Each row has a name. Each piece below is followed by the name of the row it came from, unless a question asks for something else. Each question is about the rows just above it. Places in a row count from 0.

[127  76 128 149] -> A
[127  84 134 104] -> B
[128  84 134 104] -> W
[ 84 104 127 134] is which row reordered?
B
Changed A: [127  76 127 149]. Place and old value:
2, [128]
which: [127  84 134 104]
B
Row and place of [76] in the named rows:
A, 1

[114 202  92 119  95 158 116 117 111 152 142 101 122 124  91 166 138 107
 111 112 159 121 136 126 107  53 104] : G
[128 131 115 121 118 169 129 105 119 155 143 108 130 111 110 155 136 112
 110 108 144 119 139 115 111 104  99] : T
[106 116  95 138 118 152 125 106 110 138 178 117 138 140 122 164 125 119
 112 128 134 139 133 155 112 115  94] : M
The next 2 entries after [107 111]:
[112 159]
Where in the named rows is [134]?
M, 20
Where in the named rows is [159]?
G, 20
Changed G: [114 202  92 119  95 158 116 116 111 152 142 101 122 124  91 166 138 107
 111 112 159 121 136 126 107  53 104]. Place and old value:
7, [117]
which: [114 202  92 119  95 158 116 117 111 152 142 101 122 124  91 166 138 107
 111 112 159 121 136 126 107  53 104]
G
Where does [128 131 115 121 118 169 129 105 119 155 143 108 130 111 110 155 136 112
 110 108 144 119 139 115 111 105  99] differ from T, and what was there?
25, [104]
One entry of G was changed: [114 202  92 119  95 158 116 117 111 152 143 101 122 124  91 166 138 107
 111 112 159 121 136 126 107  53 104]. Where, and from what?
10, [142]

[118 135  78 141 129  89 147  91  85 114 172 142 112 139 152 125 131 145
 146 107 126 147 147 126]  X
[144  95 134 136 112 133 109 133 158 145 140 102 174 106 146 145 105 143
 139 127 143  80 108 106]  H
[144  95 134 136 112 133 109 133 158 145 140 102 174 106 128 145 105 131
 126 142 144  69  96 109]  V
[142 125 145  78 135 147 112 126 172 141  85 126 147 138  89 114 118  91
 131 107 129 146 152 147]  Y
[115 148  95 136 132  95 149  97  80 113 154 149  97 142 149 120 140 143
 126 142 124 168 154 133]  J
[144  95 134 136 112 133 109 133 158 145 140 102 174 106 128 145 105 131
 126 142 144  69  96 109] is in which row?
V
[147 126 118 135  78 141 129  89 147  91  85 114 172 142 112 139 152 125
 131 145 146 107 126 147] is which row reordered?
X

[158 165 121 170 177 102 100 132 121  80 101  83 136 145 152 110 123 146
 106 133 156] -> P
[156 110 102 165 152  80 121 100 135 121 177  83 106 101 145 123 146 132
 158 170 133] -> N
[161 119 126 187 188 102 111 100 170 131 172 101 126 113 149  97 162 123
 188 173 116] -> Q
Where does [156 110 102 165 152  80 121 100 134 121 177  83 106 101 145 123 146 132
 158 170 133] differ from N, and what was there?
8, [135]
Give the next 2 entries after [177 102 100 132 121].
[ 80 101]
One entry of N was changed: [156 110 102 165 152  80 121 100 135 121 177  83 106 101 145 123 145 132
 158 170 133]. Where, and from what?
16, [146]
The next 2 entries after [ 80 121 100 135]:
[121 177]
Row and place of [113] in the named rows:
Q, 13
Which row holds these entries in another order? [ 80  83 100 101 102 106 110 121 121 123 132 133 135 145 146 152 156 158
 165 170 177]
N

[165 146  72 100 109] : D
[165 146  69 100 109] : U
[100 109  72 165 147] : Z
One entry of D was changed: [165 146  72 100 110]. Where, and from what?
4, [109]
One entry of Z was changed: [100 109  71 165 147]. Where, and from what?
2, [72]
[69] is at row and place
U, 2
Which row holds these entries in another order? [ 72 100 109 146 165]
D
which: [165 146  72 100 109]
D
Give the next 2 entries after [146  72].
[100 109]

[174 123 106 112] -> F
[116 138  95 192] -> R
[106 174 111 123] -> S
[171 126 139 141] -> C
[111] is at row and place
S, 2
Changed C: [171 126 140 141]. Place and old value:
2, [139]
which: [171 126 139 141]
C
Which row holds these entries in another order? [106 112 123 174]
F
[192  95 138 116] is which row reordered?
R

[125 130 130 125 133 125 123 126 126 161 129 129 131 124 126 128 127 128] = sopa
[126 123 124 132 124 134 130 132 128 156 128 126 131 127 126 124 127 125] = nikem
[131 129 129 130 124 127 130 128 130  73 128 129 122 132 131 129 130 129] = noro
[124 128 128 128 133 128 124 128 126 201 128 130 121 132 132 131 131 131] = ruge
[133 132 127 123 132 128 127 126 127 120 123 132 126 128 129 128 127 130] = Zul
[128 123 123 132 126 132 133 132 129 120 127 127 127 130 129 127 128 126] = Vamab
[133 130 129 127 124 127 131 127 130  54 130 130 120 132 132 131 131 130] = Riv
[126 131 131 125 133 126 123 125 122 160 127 128 131 125 127 129 128 129] = kar
What are the next 2 entries after [131 127 130  54]?
[130 130]
One entry of nikem was changed: [126 122 124 132 124 134 130 132 128 156 128 126 131 127 126 124 127 125]. Where, and from what?
1, [123]
[132 120 129 130 126 127 132 128 128 123 127 133 127 127 123 132 126 129] is which row reordered?
Vamab
Where do [124 128 128 128 133 128 124 128 126 201 128 130 121 132 132 131 131 131] appear?
ruge

[ 85  97 154 101 152 140 132] -> vukub
[147 181  96 172  65  92 110] -> Dez
[191 160 123 159 140 143 145] -> bon
[196 172 112 169 123 133 139] -> tirig
[196 175 111 172 119 130 138] -> Rino
[191 170 113 167 122 131 138] -> popo
[145 178  97 169  67  93 110] -> bamuk
[181 146  96  65  92 110 172] -> Reze
Which row holds these entries in another order? [110 147 172  92  65 181  96]
Dez
[147] is at row and place
Dez, 0

[109 160 127 128 116 135 121 124 130 124 137 135 128 140 119 113 134 124
 132 128 123 130 102 131 129 130 113 125 126 137 133 131 133 128 127 127
 131 117 126 128 122 120 101 131 134 146 128 129 130 124 124 138 130 132
 135 127 131 133 134] = kivu
[135 155 125 120 112 117 130 131 132 133 137 128 129 130 131 103 136 130
 126 123 122 133 106 143 125 127 121 128 141 131 122 120 126 130 129 134
 129 131 130 128 132 119 136 132 126 124 131 135 121 148 123 125 127 128
 126 130 127 134 129] = bafuz
[142 130 129 159 124 136 120 132 138 124 126 126 132 131 135 122 119 126
 120 134 122 128 147 133 129 132 120 132 136 129 133 127 129 137 124 129
 127 120 129 131 126 128 146 135 129 128 131 129 114 131 112 133 143 132
 128 128 130 129 135] = Gita
[131 119 131 151 127 143 128 126 119 135 125 128 127 131 123 128 127 130
 123 129 114 130 177 121 129 133 112 132 127 123 125 129 124 135 128 130
 130 142 133 111 126 121 126 132 130 122 129 130 131 141 131 127 118 126
 134 133 127 134 134] = tigi
[113 112 133 130 122 128 121 122 122 137 136 127 128 142 125 104 119 120
 132 131 123 127 115 138 129 131 137 124 110 128 134 130 125 135 125 124
 124 138 131 132 126 129 146 124 131 149 127 127 129 136 125 129 132 126
 125 127 136 129 118] = suman
[136 133 130 168 135 131 125 131 124 121 123 130 129 118 134 145 138 137
 130 126 126 133 135 131 137 128 121 128 115 127 126 118 111 127 124 122
 127 123 133 130 132 133 169 129 131 124 128 130 128 118 126 121 112 115
 123 135 126 133 136] = zag
[126 111 129 124 117 129 127 118 132 130 129 125 130 126 130 128 130 128
 126 129 130 130 153 127 130 130  98 130 119 116 128 119 135 127 124 133
 127 129 129 133 123 123 149 127 123 133 121 128 144 131 121 131 130 134
 135 128 135 125 154] = bel
[143 115 131 124 123 129 123 126 139 124 126 130 128 120 126 110 127 126
 133 132 126 127 184 127 123 127 159 123 122 125 127 118 135 129 128 114
 131 125 125 132 129 137  97 139 126 117 129 134 125 134 123 116 122 125
 118 133 129 126 127] = Vetu
[126 129 129 134 120 128 146 137 130 138 114 120 142 128 138 129 136 124
 120 130 120 128 141 133 133 126 134 132 131 129 122 128 128 135 131 129
 126 130 135 132 129 136 129 129 119 147 127 124 126 133 128 124 127 132
 159 135 128 132 122] = Tif
[117 136 125 102 137 134 129 138 118 128 128 129 126 124 137 100 126 126
 115 130 114 132  99 130 130 124 136 131 111 132 128 126 128 122 128 136
 128 122 130 132 125 120 103 144 130 127 132 125 133 131 116 126 122 135
 129 126 128 130 105] = zez
[142 130 129 159 124 136 120 132 138 124 126 126 132 131 133 122 119 126
 120 134 122 128 147 133 129 132 120 132 136 129 133 127 129 137 124 129
 127 120 129 131 126 128 146 135 129 128 138 128 130 134 141 114 135 128
 135 128 130 128 128] = gup
The next 2 entries after [143 125 127 121 128 141 131 122]:
[120 126]
Put [128 128 130 128 135 128 135 114 141 134 130 128 138 128 129 135 146 128
 126 131 129 120 127 129 124 137 129 127 133 129 136 132 120 132 129 133
 147 128 122 134 120 126 119 122 133 131 132 126 126 124 138 132 120 136
 124 159 129 130 142] back in order: which row is it?
gup
which: [142 130 129 159 124 136 120 132 138 124 126 126 132 131 135 122 119 126
 120 134 122 128 147 133 129 132 120 132 136 129 133 127 129 137 124 129
 127 120 129 131 126 128 146 135 129 128 131 129 114 131 112 133 143 132
 128 128 130 129 135]
Gita
which: [109 160 127 128 116 135 121 124 130 124 137 135 128 140 119 113 134 124
 132 128 123 130 102 131 129 130 113 125 126 137 133 131 133 128 127 127
 131 117 126 128 122 120 101 131 134 146 128 129 130 124 124 138 130 132
 135 127 131 133 134]
kivu
Where does [109 160 127 128 116 135 121 124 130 124 137 135 128 140 119 113 134 124
 132 128 123 130 102 131 129 130 113 125 126 137 133 131 133 128 127 127
 131 117 126 128 122 120 101 131 135 146 128 129 130 124 124 138 130 132
 135 127 131 133 134] differ from kivu, and what was there?
44, [134]
The next 2 entries after [120 103 144 130 127 132 125 133 131 116 126 122]:
[135 129]

[125 135 103 131 155  96  70 103 111 111 165 125 131 134 179 128 118 138
  95 141 158 103 144 136 112 104 135 189] : E
[ 95 112 179 189 137 128 125 165  70 131  96 135 134 135 118 111 136 131
 155 103 158 125 104 103 103 111 155 141] : L
[121 130 154 107  94  96 112 154 111  95  93 151 132 155 120  98 133 116
 106 120 115 123 154 129 127 117 156 117] : K
Where does [121 130 153 107  94  96 112 154 111  95  93 151 132 155 120  98 133 116
 106 120 115 123 154 129 127 117 156 117] differ from K, and what was there?
2, [154]
Which row holds these entries in another order? [ 70  95  96 103 103 103 104 111 111 112 118 125 125 128 131 131 134 135
 135 136 137 141 155 155 158 165 179 189]
L
Row and place of [156] in the named rows:
K, 26
Where in the named rows is [138]?
E, 17

[ 87 163  66  71  68  62] : gule
[165  82 139 127 170 196] : Tutub
[111 135  63  57  89 105] : Kel
[173  80 164 153 185 181] : vide
[111 135  63 153 103  95] : bavog
[173  89 193 188 192 179] : mebe
[147 120 189 195 166 150] : mikup
Where in the named rows is [57]?
Kel, 3
Where does [ 87 163  66  71  69  62] differ from gule, and what was there?
4, [68]
Give the next 2 entries after [ 80 164].
[153 185]
[62] is at row and place
gule, 5
[195] is at row and place
mikup, 3

[123 126 101 138 134 138  77 108 111 142 124 124  93 128 114 131 156 123
  74 167 127 184] = mozud
[161 123 113 105 129 129 154 186 127 100 138  90 142 171 194 140 124 121
 118 163 154 149] = giban
[171 121 124 194 154 127 100 113 129 142 122 140  90 154 105 149 161 118
 138 163 186 129] = kanol
Give the next 2 entries after [161 123 113 105 129 129 154 186].
[127 100]
Give the next 2 entries after [156 123  74 167].
[127 184]
[ 90 100 105 113 118 121 122 124 127 129 129 138 140 142 149 154 154 161
 163 171 186 194] is which row reordered?
kanol
[ 90 100 105 113 118 121 123 124 127 129 129 138 140 142 149 154 154 161
 163 171 186 194] is which row reordered?
giban
[156] is at row and place
mozud, 16
[108] is at row and place
mozud, 7

[128 118 131 161 132 151  98 147 140 143 131 128] = zad
[151 140 119 131 147 131 128 143  98 132 161 128] = bogi
[159 121  97 122 151 143 145  83 114 139 136 188] = nupa
[125 135 130 138 119 130 109 121 118 117 116 112] = nakef
What are the next 2 entries after [131 161 132]?
[151  98]
Where does [125 135 130 138 119 130 109 121 118 117 117 112] differ from nakef, and what was there?
10, [116]
[131 132 128 151 128  98 119 143 147 131 140 161] is which row reordered?
bogi
Changed nakef: [125 135 130 138 119 130 109 121 118 117 115 112]. Place and old value:
10, [116]
Row and place of [97] in the named rows:
nupa, 2

[157  98 167 201 160] : lamun
[142 162 198 195 152] : mas
[160  98 194 157 202] : Vod
[157  98 194 201 160] : sisiz
Where do [157  98 194 201 160] appear?
sisiz
The next 2 entries after [142 162]:
[198 195]
Where in the named rows is [198]?
mas, 2
[152 195 198 162 142] is which row reordered?
mas
[160 201 157  98 194] is which row reordered?
sisiz
Changed sisiz: [157  98 193 201 160]. Place and old value:
2, [194]

[ 78  93  96  92 114 138 162 140 115  89 167  84  92 172  84 152 165 124
 130 157 102  92 180  95 170] -> guka
[166 118 144 108 165 119 116  93 132 124  95 109 107  93 105 104 144  94
 148  86 164  90  78 180 141] -> Ves
[108  90 175 177 153 102  87  97 174 140  94 157 130  83 122 104  81 169
 165 161 172 136 157 117 150] -> Kevo
[128  81 134 114 158 166 138 165  85  75 160  98  97 168  75 178 127 115
 159 125 126 137 157  76 158] -> Vebi
[ 78 152  84  92  84  92 140 138 170 165 113 102 115 180  95 130 172  92
 162  96 114  89 157  93 124] -> luf
One entry of luf was changed: [ 78 152  84  92  84  92 140 138 171 165 113 102 115 180  95 130 172  92
 162  96 114  89 157  93 124]. Where, and from what?
8, [170]
Where does [ 78 152  83  92  84  92 140 138 170 165 113 102 115 180  95 130 172  92
 162  96 114  89 157  93 124] differ from luf, and what was there?
2, [84]
Changed Vebi: [128  81 134 114 158 166 138 165  85  75 160  98  97 168  75 178 127 115
 159 124 126 137 157  76 158]. Place and old value:
19, [125]
[ 78  84  84  89  92  92  92  93  95  96 102 113 114 115 124 130 138 140
 152 157 162 165 170 172 180] is which row reordered?
luf
Where does [128  81 134 114 158 166 138 165  86  75 160  98  97 168  75 178 127 115
 159 125 126 137 157  76 158] differ from Vebi, and what was there?
8, [85]
Where in the named rows is [150]?
Kevo, 24
[132] is at row and place
Ves, 8

[124 145 151 102 171 173 113 143] -> Toka
[ 99 143 158 168 149  99 141 141] -> midut
[124 145 154 102 155 120 113 143] -> Kisov
[136 172 155 102 151 169 102 110] -> dabu
What are the next 2 entries after [151 102 171]?
[173 113]
Changed midut: [ 99 143 159 168 149  99 141 141]. Place and old value:
2, [158]
Which row holds [124 145 151 102 171 173 113 143]?
Toka
Changed dabu: [136 172 155 102 151 169 103 110]. Place and old value:
6, [102]
Row and place of [172] in the named rows:
dabu, 1

